Below is a small trained network, with its code and all its weights. Each question gives an input and a class and asks what happens when units are switched off, that is, made to give their printed mean instead of their output.

import numpy as np


def w(rows, s, z=0):
    codes = np.array(rows[::2]) - 128.0
    scale = np.full(codes.shape[1], s)
    scale[-1] = z or s
    return codes * scale


def f(y):
    return np.maximum(y, 0)


def log_softmax(a):
    a = a - a.max(-1, keepdims=True)
    return a - np.log(np.exp(a).sum(-1, keepdims=True))


def net(x, mask):
    res = np.array(x, float).reshape(1, 5) / 4 @ E
    y = f(res @ A[0][:, :-1].T + A[0][:, -1])
    res = res + np.where(mask, y, B[0][:, -1]) @ B[0][:, :-1]
    return log_softmax(res[-1] @ U[:, :-1].T + U[:, -1])


A, B = {}, {}
E = w([
[88,254,61,231],'x0',
[128,126,127,131],'x1',
[39,123,24,2],'x2',
[109,98,122,168],'x3',
[107,94,126,169],'x4',
],0.0093)
A[0] = w([
[82,81,28,57,78],'n0',
[158,3,169,58,151],'n1',
[69,121,59,76,58],'n2',
[93,187,67,186,248],'n3',
[215,96,136,167,72],'n4',
[106,209,65,175,156],'n5',
[44,109,47,66,59],'n6',
[194,154,221,182,68],'n7',
[178,32,118,87,177],'n8',
],0.012,0.0015)
B[0] = w([
[83,123,152,225,240],'n0',
[171,123,19,71,252],'n1',
[2,144,189,211,216],'n2',
[196,88,64,47,238],'n3',
[89,150,155,160,193],'n4',
[138,156,15,33,237],'n5',
[52,148,243,155,239],'n6',
[156,120,220,220,238],'n7',
[215,85,35,99,212],'n8',
],0.0085,0.012)
U = w([
[135,115,22,107,254],'0',
[90,126,246,206,2],'1',
],0.012,0.0015)

Each question gives the input, the list of numbers given to net, and the class t.
The units are the neurons (one row each of A and B). Each row of codes is followed by its name. A weight is (code - 128) times the scale printed after its matrix; where a second scale follows, it is the last column's (A, B and U).
mask holds one flag per neuron, in row order. A switched-off neuron (its flag False) gives its mean, the last column of its row in B, instead of its output. The means were averaged over made-up inputs and are rounded, as every weight is.
A unit's drop is (log p(t) with every unit on - log p(t) with that unit switched off) / (log p(t) with every unit on - log p(t) with every unit switched off).
top k neurons: the k neurons with the biggest drops, biggest first
drop when u is switched off: that unit's drop, to one decimal
input [-5,0,8,-1,-1], class 1: top neuron	(n6)
input [2,4,3,-1,0], class 1: top 2 neurons	(n1, n8)
input [-3,-4,4,-6,0], class 1: top 2 neurons	(n5, n6)
input [6,-3,-5,-5,-1], class 0: top 3 neurons	(n5, n6, n3)
input [7,-6,-6,5,6], class 0: top 2 neurons	(n5, n3)
input [-5,2,-5,-2,4], class 0: top 2 neurons	(n1, n6)
input [-6,8,-5,4,5], class 0: top 3 neurons	(n1, n8, n6)
input [6,0,-5,-8,-8], class 0: top 2 neurons	(n5, n6)
input [-7,5,-6,-3,0], class 0: top 2 neurons	(n1, n8)
input [-8,5,-5,5,-5], class 0: drop when n1 is switched off	0.4
input [-6,-8,-5,-1,-7], class 0: drop when n8 is switched off	0.1
input [3,6,5,3,1], class 1: drop when n1 is switched off	0.1
